Here is a tiny trained network, its code and every weight. The questions are about switching its units off for an input and a target symbol, where a switched-off unit gives its printed mean instead of its output.

import numpy as np


def w(rows, s, z=0):
    codes = np.array(rows[::2]) - 128.0
    scale = np.full(codes.shape[1], s)
    scale[-1] = z or s
    return codes * scale


def norm(h):
    return h / np.sqrt((h * h).mean(-1, keepdims=True) + 1e-5)


def f(y):
    return np.maximum(y, 0)


def softmax(a):
    e = np.exp(a - a.max(-1, keepdims=True))
    return e / e.sum(-1, keepdims=True)


def log_softmax(a):
    a = a - a.max(-1, keepdims=True)
    return a - np.log(np.exp(a).sum(-1, keepdims=True))


def net(x, mask):
    ids = ['ΓΛΦαβεθ'.index(c) for c in x.split()]
    T = len(ids)
    res = E[ids] + P[:T]
    u = 0
    for l in range(2):
        q, k, v = (norm(res) @ M[l].T for M in (Q, K, V))
        z = softmax(np.where(np.tri(T) > 0, q @ k.T / 4**0.5, -1e9)) @ v
        res = res + np.where(mask[u], z, O[l][:, -1]) @ O[l][:, :-1]
        u += 1
        y = f(norm(res) @ A[l][:, :-1].T + A[l][:, -1])
        res = res + np.where(mask[u : u + 16], y, B[l][:, -1]) @ B[l][:, :-1]
        u += 16
    return log_softmax(norm(res)[-1] @ U[:, :-1].T + U[:, -1])


Q, K, V, O, A, B = {}, {}, {}, {}, {}, {}
E = w([
[101,121,172],'Γ',
[160,142,97],'Λ',
[138,111,159],'Φ',
[69,121,90],'α',
[249,114,199],'β',
[140,134,90],'ε',
[155,90,136],'θ',
],0.021)
P = w([
[78,4,60],'0',
[89,96,104],'1',
[82,125,127],'2',
[85,148,127],'3',
[93,153,129],'4',
[91,165,130],'5',
[92,176,138],'6',
[71,153,128],'7',
[101,186,130],'8',
[80,192,133],'9',
[82,198,145],'10',
[138,204,147],'11',
],0.0018)
Q[0] = w([
[116,148,118],'0.h1',
[123,238,125],'0.h1',
[45,196,174],'0.h1',
[2,201,133],'0.h1',
],0.0092)
K[0] = w([
[110,110,119],'0.h1',
[66,161,45],'0.h1',
[28,155,133],'0.h1',
[10,107,101],'0.h1',
],0.013)
V[0] = w([
[44,237,81],'0.h1',
[112,163,225],'0.h1',
[42,1,31],'0.h1',
[113,140,141],'0.h1',
],0.0049)
O[0] = w([
[104,24,26,1],'0.h1',
[211,125,36,122],'0.h1',
[175,254,105,142],'0.h1',
[172,142,104,116],'0.h1',
],0.0047,0.0041)
A[0] = w([
[127,216,90,92],'0.n1',
[126,255,83,136],'0.n2',
[209,66,115,199],'0.n3',
[131,54,166,115],'0.n4',
[112,206,37,131],'0.n5',
[231,154,111,94],'0.n6',
[95,218,73,92],'0.n7',
[127,58,145,58],'0.n8',
[162,36,81,135],'0.n9',
[40,161,141,39],'0.n10',
[153,177,155,202],'0.n11',
[144,231,122,133],'0.n12',
[102,182,131,34],'0.n13',
[174,177,144,153],'0.n14',
[79,200,139,255],'0.n15',
[139,113,45,32],'0.n16',
],0.0079,0.0016)
B[0] = w([
[136,114,153,202],'0.n1',
[162,52,186,236],'0.n2',
[61,153,165,249],'0.n3',
[178,142,168,232],'0.n4',
[172,121,164,241],'0.n5',
[28,102,104,254],'0.n6',
[196,80,162,213],'0.n7',
[131,133,183,168],'0.n8',
[79,202,184,157],'0.n9',
[124,143,61,174],'0.n10',
[152,54,88,234],'0.n11',
[92,50,173,202],'0.n12',
[68,99,107,145],'0.n13',
[126,43,40,226],'0.n14',
[186,115,114,212],'0.n15',
[137,254,53,171],'0.n16',
],0.004,0.0035)
Q[1] = w([
[132,67,248],'1.h1',
[109,155,204],'1.h1',
[110,112,33],'1.h1',
[158,221,2],'1.h1',
],0.0073)
K[1] = w([
[85,202,120],'1.h1',
[83,112,113],'1.h1',
[194,113,170],'1.h1',
[248,61,109],'1.h1',
],0.011)
V[1] = w([
[140,164,158],'1.h1',
[62,47,96],'1.h1',
[135,48,95],'1.h1',
[1,82,163],'1.h1',
],0.006)
O[1] = w([
[126,164,73,145],'1.h1',
[109,96,46,160],'1.h1',
[23,66,93,156],'1.h1',
[1,220,239,251],'1.h1',
],0.0047,0.0024)
A[1] = w([
[86,144,200,143],'1.n1',
[129,179,50,214],'1.n2',
[106,88,89,79],'1.n3',
[82,83,53,237],'1.n4',
[71,144,158,160],'1.n5',
[139,120,150,110],'1.n6',
[178,93,127,159],'1.n7',
[125,116,129,108],'1.n8',
[186,114,72,119],'1.n9',
[28,146,162,124],'1.n10',
[86,126,79,104],'1.n11',
[85,207,139,140],'1.n12',
[254,93,110,255],'1.n13',
[201,221,146,248],'1.n14',
[39,93,117,135],'1.n15',
[69,119,61,66],'1.n16',
],0.0099,0.0028)
B[1] = w([
[174,139,22,254],'1.n1',
[99,39,122,146],'1.n2',
[202,159,126,146],'1.n3',
[177,178,165,172],'1.n4',
[164,153,155,196],'1.n5',
[93,68,106,167],'1.n6',
[75,164,158,195],'1.n7',
[130,127,147,133],'1.n8',
[28,174,137,159],'1.n9',
[150,146,87,206],'1.n10',
[254,41,136,141],'1.n11',
[140,236,94,163],'1.n12',
[75,141,108,250],'1.n13',
[55,198,107,180],'1.n14',
[189,122,125,164],'1.n15',
[189,43,92,145],'1.n16',
],0.0066,0.006)
U = w([
[117,111,93,13],'Γ',
[195,33,60,252],'Λ',
[150,251,50,173],'Φ',
[163,132,232,180],'α',
[117,102,111,54],'β',
[12,144,53,152],'ε',
[31,17,128,210],'θ',
],0.011,0.0044)

Each question gives the input, a string of symbols that net reads in full, and the target symbol t.
The units are the heads (4 rows each of Q, K, V and O) and the neurons (one row each of A and B). Each row of codes is followed by its name. A weight is (code - 128) times the scale printed after its matrix; where a second scale follows, it is the last column's (O, A, B and U).
mask holds one flag per unit, layer by layer, with each layer's heads first. A switched-off unit (its flag False) gives its mean, the last column of its rows in O or B, instead of its output. The means were averaged over made-up inputs and are rounded, as every weight is.
A unit's drop is (log p(t) with every unit on - log p(t) with that unit switched off) / (log p(t) with every unit on - log p(t) with every unit switched off).
The circuit of an input: a set's keep is (log p(t) with only the set's units on - log p(t) with every unit switched off) / (log p(t) with every unit on - log p(t) with every unit switched off). Starting from the 12 units with the biggest drops (on a tie, the unit counted first), units are removed one at a time, each time the one whose removal leaves the highest keep (on an exact tie, the one counted first), for as long as the keep stays at least 0.8.
units of the circuit, in order: the units of the circuit, biggest drop first
k most important neurons: the k neurons with the biggest drops, biggest first
k most important neurons of layer l: the k neurons of layer l with the biggest drops, biggest first
drop of u: that unit's drop, to one decimal
input θ ε ε α ε Λ, target ε: units of the circuit, in order -> (1.n9 1.n2)
input Γ Γ Λ, target Λ: units of the circuit, in order -> (0.n6 0.h1 1.n11)
input α ε β β Λ Γ Γ Φ, target Φ: units of the circuit, in order -> (1.n1)
input β β Λ θ θ β Λ θ θ α Γ Φ, target Φ: units of the circuit, in order -> (0.n2 1.n1)
input ε ε Λ, target ε: 3 most important neurons -> (1.n9 1.n13 0.n16)
input Φ β θ θ Φ θ Γ θ, target Φ: 2 most important neurons -> (0.n2 0.n7)
input ε Φ Λ β θ θ, target α: 2 most important neurons -> (0.n9 0.n3)
input θ θ θ θ θ Λ Λ θ Φ, target ε: 2 most important neurons of layer 1 -> (1.n14 1.n4)
input θ β α Λ Λ, target α: 2 most important neurons of layer 0 -> (0.n12 0.n6)
input ε θ θ Φ, target ε: 2 most important neurons -> (0.n2 1.n14)
input α Λ Γ ε Γ β Φ θ, target α: 4 most important neurons -> (0.n16 1.n13 0.n6 0.n8)
input θ α ε, target θ: 2 most important neurons of layer 0 -> (0.n2 0.n12)
input Γ θ Γ θ Γ Λ β α ε, target ε: 3 most important neurons -> (0.n16 1.n13 0.n3)
input θ θ Λ, target θ: 3 most important neurons -> (0.n2 0.n12 1.n1)
input ε α ε Φ Φ, target Λ: 2 most important neurons -> (1.n1 0.n2)
input β Γ α θ θ Γ θ Λ, target θ: 2 most important neurons -> (0.n2 0.n12)
input Γ ε ε, target ε: 2 most important neurons of layer 1 -> (1.n9 1.n1)
input θ θ θ Γ θ Γ Φ Γ Γ ε Γ θ, target Φ: 3 most important neurons of layer 0 -> (0.n2 0.n7 0.n5)
input θ Λ Φ θ, target θ: drop of 1.n16 -> 0.0
input α ε α θ Λ Λ θ Φ, target Λ: most important neuron -> (1.n1)
input Γ θ ε, target θ: drop of 0.n7 -> 0.1
input ε Λ θ, target θ: drop of 1.h1 -> 0.9
